Here is a tiny trained network, its code and every weight. The questions are about switching its units off for an input and a class, where a switched-off unit gives its printed mean instead of its output.

import numpy as np


def w(rows, s, z=0):
    codes = np.array(rows[::2]) - 128.0
    scale = np.full(codes.shape[1], s)
    scale[-1] = z or s
    return codes * scale


def f(y):
    return y / 2 * (1 + np.tanh(0.7978845608 * (y + 0.044715 * y**3)))


def log_softmax(a):
    a = a - a.max(-1, keepdims=True)
    return a - np.log(np.exp(a).sum(-1, keepdims=True))


def net(x, mask):
    res = np.array(x, float).reshape(1, 3) / 4 @ E
    y = f(res @ A[0][:, :-1].T + A[0][:, -1])
    res = res + np.where(mask, y, B[0][:, -1]) @ B[0][:, :-1]
    return log_softmax(res[-1] @ U[:, :-1].T + U[:, -1])


A, B = {}, {}
E = w([
[117,9,157],'x0',
[45,135,188],'x1',
[87,127,34],'x2',
],0.012)
A[0] = w([
[67,133,149,56],'neuron 1',
[188,109,93,110],'neuron 2',
[103,75,137,73],'neuron 3',
[169,127,178,86],'neuron 4',
[132,178,110,76],'neuron 5',
[123,37,105,77],'neuron 6',
[147,195,132,79],'neuron 7',
[71,161,164,56],'neuron 8',
[40,119,51,10],'neuron 9',
[112,122,106,41],'neuron 10',
[156,183,115,127],'neuron 11',
[200,117,93,3],'neuron 12',
[168,155,194,95],'neuron 13',
[152,89,120,79],'neuron 14',
[196,121,111,24],'neuron 15',
[184,107,97,75],'neuron 16',
[139,65,149,77],'neuron 17',
[140,84,121,59],'neuron 18',
[134,72,122,79],'neuron 19',
[135,189,130,55],'neuron 20',
[139,185,119,91],'neuron 21',
[7,153,166,46],'neuron 22',
[150,127,160,91],'neuron 23',
[180,142,192,78],'neuron 24',
[179,135,176,68],'neuron 25',
[179,149,111,76],'neuron 26',
[130,191,138,71],'neuron 27',
[216,124,102,170],'neuron 28',
[93,130,141,46],'neuron 29',
[90,107,56,57],'neuron 30',
[113,201,124,108],'neuron 31',
[158,129,184,78],'neuron 32',
[161,145,92,160],'neuron 33',
[225,121,184,71],'neuron 34',
[121,105,49,69],'neuron 35',
[98,66,144,88],'neuron 36',
[114,165,124,44],'neuron 37',
],0.016,0.0075)
B[0] = w([
[108,208,176,164],'neuron 1',
[53,171,232,204],'neuron 2',
[179,169,150,189],'neuron 3',
[125,155,70,167],'neuron 4',
[179,127,135,177],'neuron 5',
[246,133,159,238],'neuron 6',
[198,128,152,192],'neuron 7',
[95,177,186,169],'neuron 8',
[136,199,75,210],'neuron 9',
[148,228,103,120],'neuron 10',
[169,76,148,210],'neuron 11',
[92,201,183,176],'neuron 12',
[88,185,12,186],'neuron 13',
[152,181,168,154],'neuron 14',
[89,207,165,163],'neuron 15',
[69,220,231,181],'neuron 16',
[214,111,127,201],'neuron 17',
[180,218,169,152],'neuron 18',
[199,176,150,180],'neuron 19',
[198,138,136,173],'neuron 20',
[195,104,125,188],'neuron 21',
[61,239,203,232],'neuron 22',
[124,161,99,140],'neuron 23',
[111,159,35,183],'neuron 24',
[113,205,57,164],'neuron 25',
[132,142,178,172],'neuron 26',
[190,127,163,176],'neuron 27',
[21,143,220,254],'neuron 28',
[121,242,171,130],'neuron 29',
[142,220,6,195],'neuron 30',
[217,82,168,209],'neuron 31',
[122,209,72,165],'neuron 32',
[113,122,159,210],'neuron 33',
[113,170,70,207],'neuron 34',
[101,255,62,203],'neuron 35',
[186,182,160,216],'neuron 36',
[147,166,137,136],'neuron 37',
],0.0081,0.0084)
U = w([
[249,160,162,114],'0',
[68,189,197,112],'1',
[124,199,17,110],'2',
[115,102,134,253],'3',
[123,89,106,99],'4',
[125,86,106,98],'5',
[114,85,127,100],'6',
[132,93,108,101],'7',
],0.017,0.029)

Each question gives the input, the list of numbers given to net, and the class t.
The units are the neurons (one row each of A and B). Each row of codes is followed by its name. A weight is (code - 128) times the scale printed after its matrix; where a second scale follows, it is the last column's (A, B and U).
mask holds one flag per neuron, in row order. A switched-off neuron (its flag False) gives its mean, the last column of its row in B, instead of its output. The means were averaged over made-up inputs and are rounded, as every weight is.
A unit's drop is (log p(t) with every unit on - log p(t) with that unit switched off) / (log p(t) with every unit on - log p(t) with every unit switched off).
most important unit: the unit with the biggest drop
k most important neurons: the k neurons with the biggest drops, biggest first
drop when u is switched off: that unit's drop, to one decimal
input [-7,3,-8], class 2: most important unit => neuron 13
input [-8,-8,4], class 0: 3 most important neurons => (neuron 31; neuron 21; neuron 7)
input [-8,7,-8], class 0: 4 most important neurons => (neuron 31; neuron 27; neuron 7; neuron 20)
input [-4,4,-3], class 0: 3 most important neurons => (neuron 28; neuron 31; neuron 2)
input [-6,3,-8], class 2: 2 most important neurons => (neuron 13; neuron 24)
input [5,-6,3], class 1: 2 most important neurons => (neuron 28; neuron 2)
input [6,3,7], class 2: 3 most important neurons => (neuron 30; neuron 9; neuron 35)
input [8,6,8], class 0: 2 most important neurons => (neuron 6; neuron 36)
input [5,4,-5], class 0: 2 most important neurons => (neuron 17; neuron 36)
input [-8,-4,8], class 0: drop when neuron 31 is switched off => 0.4
input [-6,-8,1], class 1: drop when neuron 28 is switched off => 0.6
input [0,4,5], class 2: drop when neuron 9 is switched off => 0.2
